Here is a tiny trained network, its code and every weight. The questions are about switching its units off for an input and a class, where a switched-off unit gives its printed mean instead of its output.

import numpy as np


def w(rows, s, z=0):
    codes = np.array(rows[::2]) - 128.0
    scale = np.full(codes.shape[1], s)
    scale[-1] = z or s
    return codes * scale


def f(y):
    return np.maximum(y, 0)


def log_softmax(a):
    a = a - a.max(-1, keepdims=True)
    return a - np.log(np.exp(a).sum(-1, keepdims=True))


def net(x, mask):
    res = np.array(x, float).reshape(1, 3) / 4 @ E
    y = f(res @ A[0][:, :-1].T + A[0][:, -1])
    res = res + np.where(mask, y, B[0][:, -1]) @ B[0][:, :-1]
    return log_softmax(res[-1] @ U[:, :-1].T + U[:, -1])


A, B = {}, {}
E = w([
[85,58,140,139,32,89,148,206,100,149],'x0',
[174,39,109,140,91,133,86,121,183,49],'x1',
[147,132,128,24,129,252,135,169,123,95],'x2',
],0.011)
A[0] = w([
[62,102,137,136,60,122,182,234,160,151,18],'n0',
[2,73,198,148,62,160,192,144,115,104,206],'n1',
[103,129,116,86,228,164,38,77,131,65,255],'n2',
[88,178,149,87,155,137,174,126,58,204,160],'n3',
[107,150,112,180,100,29,141,62,122,125,122],'n4',
[168,86,105,53,116,220,134,179,75,178,94],'n5',
[216,204,112,191,244,179,45,120,221,98,143],'n6',
[107,163,127,99,123,243,152,190,149,53,41],'n7',
[121,100,78,163,129,67,133,74,166,151,56],'n8',
[173,40,154,132,175,95,94,141,218,29,251],'n9',
[142,45,87,112,134,118,41,73,239,90,206],'n10',
[135,103,64,211,142,52,81,90,117,158,67],'n11',
[23,180,173,52,185,89,111,134,107,243,220],'n12',
[61,92,173,117,42,99,117,174,94,94,252],'n13',
[158,148,88,139,164,187,127,251,134,91,19],'n14',
[165,78,99,139,18,101,118,178,149,89,101],'n15',
[128,99,98,120,89,132,56,126,212,15,80],'n16',
[147,215,88,104,144,93,66,57,166,21,61],'n17',
[170,177,152,175,235,159,153,79,169,114,222],'n18',
[228,143,132,78,91,178,149,153,116,148,97],'n19',
[120,100,66,142,220,128,115,89,175,60,42],'n20',
],0.0081,0.0033)
B[0] = w([
[94,129,186,120,76,72,220,85,169,198,199],'n0',
[149,97,183,107,63,72,175,79,88,129,215],'n1',
[179,172,215,134,74,93,172,101,54,102,233],'n2',
[161,169,45,119,96,176,71,189,94,190,215],'n3',
[179,97,151,205,184,210,181,141,128,97,220],'n4',
[188,85,183,231,170,145,195,151,140,125,208],'n5',
[156,150,241,103,68,88,180,130,121,168,253],'n6',
[160,91,176,191,191,117,166,147,160,121,208],'n7',
[141,54,175,190,209,173,181,153,123,118,185],'n8',
[149,185,124,173,65,176,138,211,33,160,247],'n9',
[150,216,116,102,106,190,59,205,83,177,242],'n10',
[215,73,192,215,181,157,157,150,133,133,215],'n11',
[254,178,66,130,95,152,90,163,52,160,240],'n12',
[126,123,181,122,105,41,158,97,49,136,229],'n13',
[148,47,191,169,212,95,165,144,141,129,167],'n14',
[177,198,130,34,103,104,156,103,99,188,211],'n15',
[235,163,77,184,90,157,112,185,119,155,218],'n16',
[87,146,159,118,82,107,200,119,167,203,204],'n17',
[105,112,202,105,44,80,225,127,99,140,233],'n18',
[151,180,196,194,204,169,147,127,165,75,181],'n19',
[85,126,113,113,97,79,151,73,127,226,188],'n20',
],0.0076,0.011)
U = w([
[213,66,186,237,239,146,200,176,199,115,137],'0',
[180,202,71,125,71,162,110,215,83,172,145],'1',
[128,141,186,80,50,59,202,76,161,169,111],'2',
[129,172,147,147,81,138,144,151,38,81,235],'3',
[136,90,62,100,161,115,114,66,186,27,4],'4',
[93,76,71,76,182,159,44,99,254,132,4],'5',
[75,141,23,95,152,162,54,154,189,86,4],'6',
[73,106,104,91,161,175,130,127,152,78,4],'7',
],0.0087,0.0034)

Each question gives the input, the list of numbers given to net, and the class t.
The units are the neurons (one row each of A and B). Each row of codes is followed by its name. A weight is (code - 128) times the scale printed after its matrix; where a second scale follows, it is the last column's (A, B and U).
mask holds one flag per neuron, in row order. A switched-off neuron (its flag False) gives its mean, the last column of its row in B, instead of its output. The means were averaged over made-up inputs and are rounded, as every weight is.
A unit's drop is (log p(t) with every unit on - log p(t) with that unit switched off) / (log p(t) with every unit on - log p(t) with every unit switched off).
The circuit of an input: a set's keep is (log p(t) with only the set's units on - log p(t) with every unit switched off) / (log p(t) with every unit on - log p(t) with every unit switched off). Starting from the 12 units with the biggest drops (on a tie, the unit counted first), units are removed one at a time, each time the one whose removal leaves the highest keep (on an exact tie, the one counted first), for as long as the keep stays at least 0.8.
units of the circuit, in order: the units of the circuit, biggest drop first
k most important neurons: the k neurons with the biggest drops, biggest first
drop when u is switched off: that unit's drop, to one decimal
input [7,6,-7], class 0: most important neuron : [n11]
input [-8,8,-2], class 1: 3 most important neurons : [n10 n9 n16]
input [7,7,7], class 0: 2 most important neurons : [n5 n7]
input [-2,-7,-6], class 1: 4 most important neurons : [n12 n3 n5 n7]
input [3,3,-5], class 0: 3 most important neurons : [n11 n4 n8]
input [4,8,8], class 0: 3 most important neurons : [n5 n7 n14]
input [8,-5,7], class 2: 2 most important neurons : [n0 n1]
input [5,-5,-7], class 0: 2 most important neurons : [n4 n11]
input [-6,-3,-5], class 2: 4 most important neurons : [n18 n6 n5 n7]
input [3,-5,5], class 0: 4 most important neurons : [n5 n10 n9 n7]
input [4,8,-6], class 1: drop when n10 is switched off : 0.7
input [8,-5,4], class 2: drop when n1 is switched off : 0.1
input [-1,-7,-5], class 1: drop when n3 is switched off : 0.5
input [-5,-6,-3], class 1: units of the circuit, in order : [n12]
